Below are the code and all the weights of a small trained network. Each question names an input and a target symbol and asks about switching units off, where a switched-off unit gives its printed mean instead of its output.

import numpy as np


def w(rows, s, z=0):
    codes = np.array(rows[::2]) - 128.0
    scale = np.full(codes.shape[1], s)
    scale[-1] = z or s
    return codes * scale


def f(y):
    return np.maximum(y, 0)


def softmax(a):
    e = np.exp(a - a.max(-1, keepdims=True))
    return e / e.sum(-1, keepdims=True)


def log_softmax(a):
    a = a - a.max(-1, keepdims=True)
    return a - np.log(np.exp(a).sum(-1, keepdims=True))


def net(x, mask):
    ids = ['ΞΦαβγζθτψω'.index(c) for c in x.split()]
    T = len(ids)
    res = E[ids] + P[:T]
    r = res
    for j in range(3):
        rows = slice(4 * j, 4 * j + 4)
        q, k, v = (r @ M[0][rows].T for M in (Q, K, V))
        z = softmax(np.where(np.tri(T) > 0, q @ k.T / 4**0.5, -1e9)) @ v
        o = O[0][rows]
        res = res + np.where(mask[j], z, o[:, -1]) @ o[:, :-1]
    y = f(res @ A[0][:, :-1].T + A[0][:, -1])
    res = res + np.where(mask[3:15], y, B[0][:, -1]) @ B[0][:, :-1]
    return log_softmax(res[-1] @ U[:, :-1].T + U[:, -1])


Q, K, V, O, A, B = {}, {}, {}, {}, {}, {}
E = w([
[49,134,149,187],'Ξ',
[158,97,117,179],'Φ',
[162,81,163,122],'α',
[97,85,145,201],'β',
[170,131,148,152],'γ',
[89,172,98,147],'ζ',
[213,198,104,110],'θ',
[176,119,81,151],'τ',
[40,92,124,9],'ψ',
[109,183,73,50],'ω',
],0.014)
P = w([
[141,125,94,167],'0',
[118,121,33,178],'1',
[134,113,162,46],'2',
[92,203,175,187],'3',
[130,133,4,170],'4',
[105,89,197,102],'5',
],0.015)
Q[0] = w([
[90,93,154,36],'head 0',
[152,79,48,143],'head 0',
[209,80,73,136],'head 0',
[155,92,150,73],'head 0',
[112,125,29,161],'head 1',
[94,97,4,36],'head 1',
[112,100,207,123],'head 1',
[129,85,114,85],'head 1',
[126,161,3,225],'head 2',
[110,141,74,99],'head 2',
[116,154,75,30],'head 2',
[186,198,149,139],'head 2',
],0.011)
K[0] = w([
[97,108,205,102],'head 0',
[137,135,44,150],'head 0',
[148,109,92,107],'head 0',
[155,131,147,137],'head 0',
[71,156,164,135],'head 1',
[128,124,114,55],'head 1',
[126,107,68,153],'head 1',
[103,30,119,80],'head 1',
[146,203,163,92],'head 2',
[78,124,85,86],'head 2',
[155,137,6,84],'head 2',
[125,160,113,195],'head 2',
],0.015)
V[0] = w([
[142,106,83,71],'head 0',
[64,158,153,150],'head 0',
[132,203,196,118],'head 0',
[129,147,104,89],'head 0',
[166,130,134,215],'head 1',
[109,100,143,120],'head 1',
[78,109,148,126],'head 1',
[135,65,162,149],'head 1',
[98,106,148,113],'head 2',
[9,82,84,141],'head 2',
[144,49,147,144],'head 2',
[115,125,172,165],'head 2',
],0.016)
O[0] = w([
[95,213,189,105,152],'head 0',
[163,117,107,90,124],'head 0',
[254,28,61,133,2],'head 0',
[65,178,156,125,130],'head 0',
[112,187,162,120,168],'head 1',
[94,23,164,178,110],'head 1',
[117,83,140,154,127],'head 1',
[192,125,191,194,91],'head 1',
[99,49,112,106,95],'head 2',
[6,86,72,109,249],'head 2',
[38,140,216,100,106],'head 2',
[55,156,180,154,127],'head 2',
],0.0074,0.0056)
A[0] = w([
[137,172,30,36,61],'neuron 0',
[24,77,113,79,26],'neuron 1',
[168,5,103,65,126],'neuron 2',
[77,202,71,227,156],'neuron 3',
[149,93,184,59,255],'neuron 4',
[176,230,43,226,162],'neuron 5',
[254,126,123,168,197],'neuron 6',
[131,37,95,151,98],'neuron 7',
[66,127,146,84,54],'neuron 8',
[202,102,87,81,125],'neuron 9',
[119,59,156,77,198],'neuron 10',
[149,112,211,23,73],'neuron 11',
],0.0093,0.0073)
B[0] = w([
[111,93,158,182,185],'neuron 0',
[186,145,135,142,225],'neuron 1',
[127,160,201,126,162],'neuron 2',
[157,90,157,118,249],'neuron 3',
[68,240,126,180,175],'neuron 4',
[177,114,122,56,238],'neuron 5',
[93,135,97,218,169],'neuron 6',
[131,152,116,151,156],'neuron 7',
[152,115,140,157,175],'neuron 8',
[55,127,166,84,143],'neuron 9',
[139,164,58,103,183],'neuron 10',
[135,12,93,154,150],'neuron 11',
],0.011,0.015)
U = w([
[197,171,113,224,3],'Ξ',
[142,228,121,224,80],'Φ',
[97,218,58,139,249],'α',
[159,96,179,212,93],'β',
[175,170,141,111,91],'γ',
[142,121,85,99,196],'ζ',
[220,186,70,189,28],'θ',
[182,151,173,122,129],'τ',
[175,104,19,254,94],'ψ',
[157,102,34,116,178],'ω',
],0.0097,0.005)

Each question gives the input, a string of symbols that net reads in full, and the target symbol t.
The units are the heads (4 rows each of Q, K, V and O) and the neurons (one row each of A and B). Each row of codes is followed by its name. A weight is (code - 128) times the scale printed after its matrix; where a second scale follows, it is the last column's (O, A, B and U).
mask holds one flag per unit, heads first, then neurons. A switched-off unit (its flag False) gives its mean, the last column of its rows in O or B, instead of its output. The means were averaged over made-up inputs and are rounded, as every weight is.
A unit's drop is (log p(t) with every unit on - log p(t) with that unit switched off) / (log p(t) with every unit on - log p(t) with every unit switched off).
The circuit of an input: a set's keep is (log p(t) with only the set's units on - log p(t) with every unit switched off) / (log p(t) with every unit on - log p(t) with every unit switched off). Starting from the 12 units with the biggest drops (on a tie, the unit counted first), units are removed one at a time, each time the one whose removal leaves the highest keep (on an exact tie, the one counted first), for as long as the keep stays at least 0.8.
circuit, biggest first: the units of the circuit, biggest drop first
unit that matters most: the unit with the biggest drop
top k neurons: the k neurons with the biggest drops, biggest first
heads that matter: for each layer, one digit per head in row order, 1 if its drop is at least 0.15 and else 0, layers parted by /
input Φ Φ α θ α, target θ: heads that matter	101
input ψ ζ θ Ξ β, target θ: heads that matter	101
input τ Φ ω θ Φ, target ω: circuit, biggest first	[neuron 5; head 1]
input α β β β β β, target Φ: top 3 neurons	[neuron 4; neuron 5; neuron 3]
input β Φ β, target Φ: circuit, biggest first	[neuron 5; neuron 4]
input ζ θ α ω α γ, target α: circuit, biggest first	[neuron 3; head 1]
input Φ γ θ ω θ, target ω: heads that matter	011
input α θ θ, target Φ: unit that matters most	neuron 6
input Φ α β, target α: circuit, biggest first	[neuron 3; neuron 4]
input Ξ τ ψ Ξ γ θ, target α: circuit, biggest first	[neuron 3; neuron 1]
input Φ τ β θ γ, target θ: top 2 neurons	[neuron 6; neuron 5]
input Φ Φ Ξ, target α: heads that matter	100
input ζ β β β τ, target τ: heads that matter	100
input β ω Ξ, target α: unit that matters most	neuron 3
input ψ β Ξ Φ ω, target ω: top 3 neurons	[neuron 5; neuron 4; neuron 2]
input β θ τ, target α: circuit, biggest first	[neuron 3; neuron 4]
input α α ψ τ, target τ: heads that matter	010
input θ ζ ω θ τ, target ω: heads that matter	111
input β β θ α γ, target θ: heads that matter	101
input β Ξ β ψ ζ, target ψ: heads that matter	011
input Φ β ψ θ, target θ: circuit, biggest first	[head 2; neuron 5]
input τ β ψ ψ ψ ψ, target Φ: top 2 neurons	[neuron 2; neuron 1]
